Below is a small trained network, with its code and all its weights. Each question gives an input and a class and asks what happens when units are switched off, that is, made to give their printed mean instead of their output.

import numpy as np


def w(rows, s, z=0):
    codes = np.array(rows[::2]) - 128.0
    scale = np.full(codes.shape[1], s)
    scale[-1] = z or s
    return codes * scale


def f(y):
    return y / 2 * (1 + np.tanh(0.7978845608 * (y + 0.044715 * y**3)))


def log_softmax(a):
    a = a - a.max(-1, keepdims=True)
    return a - np.log(np.exp(a).sum(-1, keepdims=True))


def net(x, mask):
    res = np.array(x, float).reshape(1, 7) / 4 @ E
    y = f(res @ A[0][:, :-1].T + A[0][:, -1])
    res = res + np.where(mask, y, B[0][:, -1]) @ B[0][:, :-1]
    return log_softmax(res[-1] @ U[:, :-1].T + U[:, -1])


A, B = {}, {}
E = w([
[129,130,129,129,123,134],'x0',
[249,107,148,19,178,159],'x1',
[129,128,130,126,132,122],'x2',
[61,7,205,116,138,246],'x3',
[36,217,38,55,157,211],'x4',
[126,124,124,127,139,118],'x5',
[116,32,60,66,3,108],'x6',
],0.0082)
A[0] = w([
[160,166,96,149,100,79,62],'n0',
[132,115,79,108,42,125,86],'n1',
[90,187,11,81,149,214,77],'n2',
[153,97,142,183,117,97,81],'n3',
[114,127,110,76,147,156,201],'n4',
[138,219,188,182,172,101,143],'n5',
[193,120,64,122,177,60,85],'n6',
[175,114,154,164,99,90,84],'n7',
[177,175,110,143,83,105,94],'n8',
[197,103,135,104,160,58,224],'n9',
[112,63,174,168,137,222,72],'n10',
[99,125,88,202,115,117,107],'n11',
[36,135,113,220,111,77,175],'n12',
[149,37,168,184,155,131,98],'n13',
[191,197,88,172,111,118,87],'n14',
[181,139,154,143,177,120,180],'n15',
[163,122,82,67,66,93,116],'n16',
[170,115,108,77,173,126,253],'n17',
[186,127,183,147,94,125,93],'n18',
[150,184,157,99,237,170,179],'n19',
[125,93,86,86,79,98,82],'n20',
],0.012,0.0051)
B[0] = w([
[113,117,150,1,165,101,188],'n0',
[85,91,202,194,202,137,181],'n1',
[109,179,220,117,76,75,246],'n2',
[62,163,173,116,90,114,176],'n3',
[150,201,84,146,87,86,184],'n4',
[133,69,161,195,140,158,249],'n5',
[132,157,114,84,162,161,206],'n6',
[100,210,233,84,114,95,187],'n7',
[84,176,72,30,186,143,187],'n8',
[138,136,122,116,75,152,238],'n9',
[139,136,73,34,237,178,215],'n10',
[200,94,61,115,90,117,172],'n11',
[186,146,22,132,89,188,234],'n12',
[139,216,133,80,125,81,209],'n13',
[91,91,118,91,238,172,208],'n14',
[157,86,93,188,115,136,204],'n15',
[150,70,97,240,159,157,203],'n16',
[143,103,84,100,62,181,216],'n17',
[112,166,186,159,72,94,180],'n18',
[124,119,123,211,110,148,251],'n19',
[106,90,187,228,145,130,177],'n20',
],0.0074,0.011)
U = w([
[238,114,48,122,44,163,254],'0',
[88,118,118,32,253,134,187],'1',
[97,237,213,134,63,69,30],'2',
[100,15,177,249,195,142,25],'3',
],0.008,0.0052)

Each question gives the input, the list of numbers given to net, and the class t.
The units are the neurons (one row each of A and B). Each row of codes is followed by its name. A weight is (code - 128) times the scale printed after its matrix; where a second scale follows, it is the last column's (A, B and U).
mask holds one flag per neuron, in row order. A switched-off neuron (its flag False) gives its mean, the last column of its row in B, instead of its output. The means were averaged over made-up inputs and are rounded, as every weight is.
A unit's drop is (log p(t) with every unit on - log p(t) with that unit switched off) / (log p(t) with every unit on - log p(t) with every unit switched off).
The circuit of an input: a set's keep is (log p(t) with only the set's units on - log p(t) with every unit switched off) / (log p(t) with every unit on - log p(t) with every unit switched off). Starting from the 12 units with the biggest drops (on a tie, the unit counted first), units are removed one at a time, each time the one whose removal leaves the highest keep (on an exact tie, the one counted first), for as long as the keep stays at least 0.8.
units of the circuit, in order: the units of the circuit, biggest drop first
most important unit: the unit with the biggest drop
top k neurons: the k neurons with the biggest drops, biggest first
drop when u is switched off: that unit's drop, to one decimal
input [4,2,-7,-8,-3,8,-6], class 1: units of the circuit, in order => [n14]
input [-5,-5,7,-8,5,0,3], class 1: top 2 neurons => [n14 n0]
input [4,-1,-5,7,-1,5,-6], class 1: top 2 neurons => [n10 n13]
input [-3,-3,4,-5,-5,5,-7], class 3: top 3 neurons => [n5 n14 n15]
input [-7,5,6,5,0,-4,-1], class 0: units of the circuit, in order => [n14 n17]
input [8,3,-4,0,4,7,2], class 2: units of the circuit, in order => [n2 n10]
input [-8,-7,7,1,-8,2,6], class 2: top 2 neurons => [n7 n3]
input [-8,8,-1,4,-5,-8,-7], class 0: units of the circuit, in order => [n17 n9]
input [0,3,-1,6,7,-4,-1], class 2: top 3 neurons => [n2 n4 n14]
input [-6,-6,-7,-6,7,-1,6], class 2: top 4 neurons => [n2 n1 n10 n17]
input [1,1,5,0,7,2,8], class 3: top 3 neurons => [n16 n1 n20]
input [-5,5,7,1,4,3,8], class 3: units of the circuit, in order => [n1 n20]
input [5,-6,-7,-3,2,6,-6], class 0: top 3 neurons => [n12 n11 n1]
input [2,6,6,-2,6,-7,-5], class 0: units of the circuit, in order => [n19]
input [-2,-3,5,-5,-4,-6,-5], class 1: top 3 neurons => [n14 n0 n8]
input [4,-2,-5,-7,-2,-4,-6], class 1: top 3 neurons => [n14 n8 n0]
input [5,5,8,-1,4,-1,-3], class 0: top 2 neurons => [n17 n7]
input [0,-7,-1,-4,-8,8,4], class 2: top 3 neurons => [n7 n3 n17]
input [7,-7,-8,-6,5,6,0], class 0: drop when n8 is switched off => -0.1
input [3,-7,-6,1,3,5,8], class 3: most important unit => n1
input [-1,2,5,6,-8,1,-4], class 2: drop when n18 is switched off => 0.2
input [4,3,6,6,7,-3,-8], class 3: drop when n19 is switched off => 1.2
